Below is a small trained network, with its code and all its weights. Each question gives an input and a class and asks what happens when units are switched off, that is, made to give their printed mean instead of their output.

import numpy as np


def w(rows, s, z=0):
    codes = np.array(rows[::2]) - 128.0
    scale = np.full(codes.shape[1], s)
    scale[-1] = z or s
    return codes * scale


def norm(h):
    return h / np.sqrt((h * h).mean(-1, keepdims=True) + 1e-5)


def f(y):
    return np.maximum(y, 0)


def log_softmax(a):
    a = a - a.max(-1, keepdims=True)
    return a - np.log(np.exp(a).sum(-1, keepdims=True))


def net(x, mask):
    res = np.array(x, float).reshape(1, 5) / 4 @ E
    u = 0
    for l in range(3):
        y = f(norm(res) @ A[l][:, :-1].T + A[l][:, -1])
        res = res + np.where(mask[u : u + 10], y, B[l][:, -1]) @ B[l][:, :-1]
        u += 10
    return log_softmax(norm(res)[-1] @ U[:, :-1].T + U[:, -1])


A, B = {}, {}
E = w([
[133,128,93,54,136,94,25,107,151,91,111],'x0',
[131,129,128,127,127,129,131,125,131,127,130],'x1',
[251,153,173,145,123,92,103,82,58,115,116],'x2',
[137,167,91,178,243,100,139,196,160,104,134],'x3',
[126,129,126,128,127,126,130,129,125,126,128],'x4',
],0.016)
A[0] = w([
[254,171,181,147,80,97,114,91,45,102,92,80],'0.n1',
[109,87,136,112,71,168,191,136,141,152,141,1],'0.n2',
[142,190,85,192,228,75,136,174,161,99,121,148],'0.n3',
[71,114,132,74,74,173,118,103,132,140,132,61],'0.n4',
[101,171,90,139,220,96,104,192,120,96,137,17],'0.n5',
[247,162,140,167,164,92,105,126,60,119,121,67],'0.n6',
[198,163,120,146,192,126,115,180,120,112,135,50],'0.n7',
[166,150,136,218,166,153,215,184,119,183,159,130],'0.n8',
[50,144,155,135,137,182,189,169,187,175,157,103],'0.n9',
[100,130,182,179,79,168,214,101,117,191,152,139],'0.n10',
],0.0097,0.006)
B[0] = w([
[195,114,146,59,172,192,152,177,137,139,181,245],'0.n1',
[117,201,89,143,97,120,111,131,127,175,122,169],'0.n2',
[111,131,163,105,202,159,97,178,126,38,153,225],'0.n3',
[94,69,123,159,118,66,123,121,160,88,124,189],'0.n4',
[143,136,73,87,120,126,155,136,174,247,152,180],'0.n5',
[108,129,122,207,142,74,121,9,105,148,98,214],'0.n6',
[84,135,108,181,125,70,125,94,122,105,101,172],'0.n7',
[109,109,222,135,86,163,182,126,76,76,102,225],'0.n8',
[154,60,54,170,113,135,91,153,80,117,117,212],'0.n9',
[118,152,60,185,119,117,131,150,113,183,184,231],'0.n10',
],0.011,0.012)
A[1] = w([
[193,156,126,93,91,157,113,75,76,220,136,96],'1.n1',
[170,128,94,33,180,117,10,98,176,107,129,135],'1.n2',
[77,153,127,54,121,90,109,164,251,191,168,110],'1.n3',
[35,111,99,93,83,85,93,117,210,72,59,2],'1.n4',
[179,160,112,131,117,178,174,135,139,248,187,39],'1.n5',
[67,101,89,154,63,81,135,96,148,162,89,106],'1.n6',
[82,136,114,62,128,223,124,232,115,92,102,94],'1.n7',
[145,106,108,107,74,78,106,143,135,83,4,65],'1.n8',
[111,236,145,86,118,94,98,174,179,145,131,47],'1.n9',
[117,86,109,21,135,102,61,121,172,127,110,126],'1.n10',
],0.012,0.0093)
B[1] = w([
[103,82,134,55,51,151,172,200,205,118,142,192],'1.n1',
[113,174,63,141,78,109,8,151,143,146,119,252],'1.n2',
[71,224,76,91,167,170,156,76,133,77,119,185],'1.n3',
[134,112,169,125,163,79,228,73,159,50,82,183],'1.n4',
[171,72,115,93,79,54,211,102,139,81,86,174],'1.n5',
[105,143,150,188,90,113,114,59,62,138,117,195],'1.n6',
[141,116,129,60,142,155,116,184,200,197,244,176],'1.n7',
[116,80,184,152,111,156,128,73,176,138,143,150],'1.n8',
[129,54,92,127,151,178,146,114,140,67,168,138],'1.n9',
[166,158,188,97,148,171,134,96,155,44,89,219],'1.n10',
],0.012,0.013)
A[2] = w([
[99,82,138,116,154,161,204,197,94,189,165,36],'2.n1',
[148,77,165,121,124,183,194,198,97,155,175,21],'2.n2',
[143,178,120,141,152,72,38,103,123,80,37,38],'2.n3',
[172,169,155,187,179,74,82,151,75,129,101,102],'2.n4',
[161,86,150,89,49,122,53,185,148,154,127,76],'2.n5',
[129,139,114,82,117,139,85,147,189,136,109,79],'2.n6',
[154,160,66,158,168,61,82,127,148,159,101,23],'2.n7',
[122,105,95,152,59,132,224,92,64,248,165,113],'2.n8',
[126,125,190,112,127,128,202,84,134,83,109,74],'2.n9',
[127,164,209,169,187,131,179,135,60,137,81,2],'2.n10',
],0.014,0.0099)
B[2] = w([
[112,54,209,148,80,141,127,32,159,173,160,182],'2.n1',
[118,20,179,123,127,116,140,101,238,167,203,189],'2.n2',
[111,11,118,184,74,84,197,161,118,203,153,198],'2.n3',
[69,160,75,186,79,104,132,134,74,105,49,169],'2.n4',
[138,161,209,157,166,189,89,83,88,181,175,178],'2.n5',
[168,174,145,94,134,205,102,125,47,154,135,181],'2.n6',
[55,95,62,120,93,69,195,193,113,163,118,152],'2.n7',
[128,194,62,97,201,54,85,219,109,142,73,250],'2.n8',
[146,91,131,109,111,107,221,139,164,54,36,183],'2.n9',
[186,239,180,117,160,220,98,26,103,71,121,160],'2.n10',
],0.013,0.014)
U = w([
[38,163,6,225,111,34,64,196,37,195,82,255],'0',
[226,49,172,44,86,29,248,210,175,181,92,94],'1',
[60,64,137,133,33,120,147,29,194,27,31,101],'2',
[197,135,206,63,43,219,14,65,79,170,139,10],'3',
[53,24,205,199,183,201,181,167,206,202,237,130],'4',
[150,240,225,228,218,206,193,48,45,38,92,89],'5',
[62,240,32,16,223,210,65,207,198,101,161,45],'6',
],0.018,0.0077)

Each question gives the input, the list of numbers given to net, and the class t.
The units are the neurons (one row each of A and B). Each row of codes is followed by its name. A weight is (code - 128) times the scale printed after its matrix; where a second scale follows, it is the last column's (A, B and U).
mask holds one flag per neuron, layer by layer. A switched-off neuron (its flag False) gives its mean, the last column of its row in B, instead of its output. The means were averaged over made-up inputs and are rounded, as every weight is.
A unit's drop is (log p(t) with every unit on - log p(t) with that unit switched off) / (log p(t) with every unit on - log p(t) with every unit switched off).
unit that matters most: the unit with the biggest drop
top k neurons: the k neurons with the biggest drops, biggest first
k most important neurons of layer l: the k neurons of layer l with the biggest drops, biggest first
drop when u is switched off: that unit's drop, to one decimal
input [8,-2,7,1,1], class 0: unit that matters most -> 0.n6
input [-6,-5,1,-2,-2], class 1: 2 most important neurons of layer 1 -> (1.n2 1.n5)
input [-3,-1,0,-8,-6], class 0: top 2 neurons -> (0.n4 2.n8)
input [1,8,4,1,5], class 0: top 2 neurons -> (0.n8 0.n6)
input [0,1,-6,4,-1], class 4: top 2 neurons -> (0.n9 1.n2)
input [-8,1,1,-7,6], class 1: top 2 neurons -> (1.n2 1.n5)
input [0,2,3,-8,-7], class 1: top 3 neurons -> (0.n3 1.n5 1.n2)
input [1,2,6,5,4], class 0: 2 most important neurons of layer 1 -> (1.n10 1.n4)
input [-7,1,-1,0,6], class 0: 3 most important neurons of layer 0 -> (0.n10 0.n1 0.n3)
input [1,1,7,5,-4], class 0: top 2 neurons -> (2.n4 1.n10)
input [-4,-3,1,5,-8], class 5: top 3 neurons -> (0.n1 0.n7 2.n10)
input [8,-3,1,-6,5], class 3: top 2 neurons -> (1.n2 0.n7)
input [0,5,8,-6,5], class 1: top 2 neurons -> (0.n3 1.n5)
input [0,6,-6,-2,1], class 0: unit that matters most -> 0.n9
input [-5,0,3,-8,-7], class 1: drop when 1.n5 is switched off -> 0.7
input [-6,6,2,-6,2], class 1: drop when 1.n5 is switched off -> 1.2
input [-6,-7,5,-7,-1], class 1: drop when 1.n5 is switched off -> 0.4
input [-6,2,4,-8,-5], class 1: drop when 1.n5 is switched off -> 0.5
